[[138 108 129 129]
 [148 113 127 124]
 [129 106 132 132]
 [144 144 138 128]]
->
[[129 106 132 132]
 [138 108 129 129]
 [148 113 127 124]
 [144 144 138 128]]

[[149 111 133 141 139 117 143 133 134 115 132]
 [134 129 144 120 141 131 141 110 114 118 152]
 [132 124 130 142 114 152 143 105 123 123 125]]
->
[[149 111 133 141 139 117 143 133 134 115 132]
 [132 124 130 142 114 152 143 105 123 123 125]
 [134 129 144 120 141 131 141 110 114 118 152]]

[[135 133 122 136 129 124 142 125 140 125 134]
 [137 135 103 130 115 143 115 120 126 142 112]
 [107 131 109 131 119 138 114 129 124 140 124]
 [142 141 127 139 129 134 126 130 139 134 134]
 [134 134 111 136 125 108 136 128 134 132 119]
 [124 129 147 141 146 129 146 137 129 121 135]
 [147 127 111 116 125 135 122 127 137 136 133]]
->
[[147 127 111 116 125 135 122 127 137 136 133]
 [124 129 147 141 146 129 146 137 129 121 135]
 [107 131 109 131 119 138 114 129 124 140 124]
 [135 133 122 136 129 124 142 125 140 125 134]
 [134 134 111 136 125 108 136 128 134 132 119]
 [137 135 103 130 115 143 115 120 126 142 112]
 [142 141 127 139 129 134 126 130 139 134 134]]

[[108 134 147 117 119 104]
 [127 128 132 132 120 124]
 [142 127 116 130 137 144]
 [123 138 132 116 127 121]
 [110 131 146 122 117 106]
 [139 113 118 149 128 142]
 [138 130 118 124 139 140]]
->
[[139 113 118 149 128 142]
 [142 127 116 130 137 144]
 [127 128 132 132 120 124]
 [138 130 118 124 139 140]
 [110 131 146 122 117 106]
 [108 134 147 117 119 104]
 [123 138 132 116 127 121]]

[[125 125 131 131 127 125 132]
 [140 141 118 117 132 139 112]
 [115 115 139 140 124 116 145]
 [112 112 142 143 123 113 149]
 [117 117 137 138 125 118 143]]
->
[[112 112 142 143 123 113 149]
 [115 115 139 140 124 116 145]
 [117 117 137 138 125 118 143]
 [125 125 131 131 127 125 132]
 [140 141 118 117 132 139 112]]

[[121 106 112 154 137 128 105 123 145]
 [147 145 126 124 133 121 143 151 104]
 [139 150 139 106 123 126 151 138 108]
 [130 139 142 110 116 127 140 127 121]]
->
[[121 106 112 154 137 128 105 123 145]
 [130 139 142 110 116 127 140 127 121]
 [147 145 126 124 133 121 143 151 104]
 [139 150 139 106 123 126 151 138 108]]

[[117 128 129 128 115 128 119 121 119]
 [144 114 113 107 136 136 142 144 143]
 [141 109 108 102 138 137 141 144 142]
 [138 116 115 123 138 147 140 140 138]
 [116 145 143 141 118 110 114 115 116]]
->
[[141 109 108 102 138 137 141 144 142]
 [144 114 113 107 136 136 142 144 143]
 [138 116 115 123 138 147 140 140 138]
 [117 128 129 128 115 128 119 121 119]
 [116 145 143 141 118 110 114 115 116]]
---
[[120 130 129 116 133 108 141]
 [112 139 129 129 139 105 129]
 [139 135 121 149 122 142 115]
 [142 123 134 118 108 124 142]]
->
[[112 139 129 129 139 105 129]
 [120 130 129 116 133 108 141]
 [139 135 121 149 122 142 115]
 [142 123 134 118 108 124 142]]

[[131 133 124 125 137 130 120 123 127 122 121 128]
 [120 131 131 126 129 125 120 112 127 133 131 134]
 [133 137 127 124 139 138 114 103 125 123 119 143]
 [123 135 125 128 127 128 121 118 129 123 131 112]]
->
[[120 131 131 126 129 125 120 112 127 133 131 134]
 [123 135 125 128 127 128 121 118 129 123 131 112]
 [131 133 124 125 137 130 120 123 127 122 121 128]
 [133 137 127 124 139 138 114 103 125 123 119 143]]

[[126 143 134 110 110 136 130 128 132 131 130 127]
 [125 132 117 114 131 130 118 115 122 121 132 126]
 [147 128 127 135 136 119 130 123 126 130 125 140]
 [155 122 136 140 134 129 118 139 125 133 136 133]
 [150 130 119 134 133 119 135 126 125 129 123 136]]
->
[[125 132 117 114 131 130 118 115 122 121 132 126]
 [126 143 134 110 110 136 130 128 132 131 130 127]
 [147 128 127 135 136 119 130 123 126 130 125 140]
 [150 130 119 134 133 119 135 126 125 129 123 136]
 [155 122 136 140 134 129 118 139 125 133 136 133]]

[[133 132 125 135 120 108 125 127 131 131 116]
 [105 108 118 119 120 117 128 104 131 121 126]
 [125 128 126 127 124 124 126 123 125 128 126]
 [ 99 105 118 120 118 111 133  98 136 123 127]
 [134 132 123 131 121 114 118 131 127 129 115]
 [135 131 121 116 118 126 110 134 104 116 114]
 [100 104 117 119 119 115 128 100 133 121 126]
 [101 107 118 121 119 114 131 100 134 123 127]]
->
[[ 99 105 118 120 118 111 133  98 136 123 127]
 [100 104 117 119 119 115 128 100 133 121 126]
 [101 107 118 121 119 114 131 100 134 123 127]
 [105 108 118 119 120 117 128 104 131 121 126]
 [125 128 126 127 124 124 126 123 125 128 126]
 [133 132 125 135 120 108 125 127 131 131 116]
 [134 132 123 131 121 114 118 131 127 129 115]
 [135 131 121 116 118 126 110 134 104 116 114]]

[[113 125 152 122 137 131 122 125 120 125 136 107]
 [115 121 150 144 114 129 137 129 118 131 137 115]
 [124 116 113 149 111 132 142 115 138 126 136 128]
 [121 118 132 151 106 130 144 122 125 129 137 121]]
->
[[113 125 152 122 137 131 122 125 120 125 136 107]
 [115 121 150 144 114 129 137 129 118 131 137 115]
 [121 118 132 151 106 130 144 122 125 129 137 121]
 [124 116 113 149 111 132 142 115 138 126 136 128]]

[[134 129 129 129 126]
 [129 128 124 107 123]]
->
[[129 128 124 107 123]
 [134 129 129 129 126]]

[[144 135 138 102]
 [108 114 101 148]
 [102 123 139 124]]
->
[[102 123 139 124]
 [108 114 101 148]
 [144 135 138 102]]
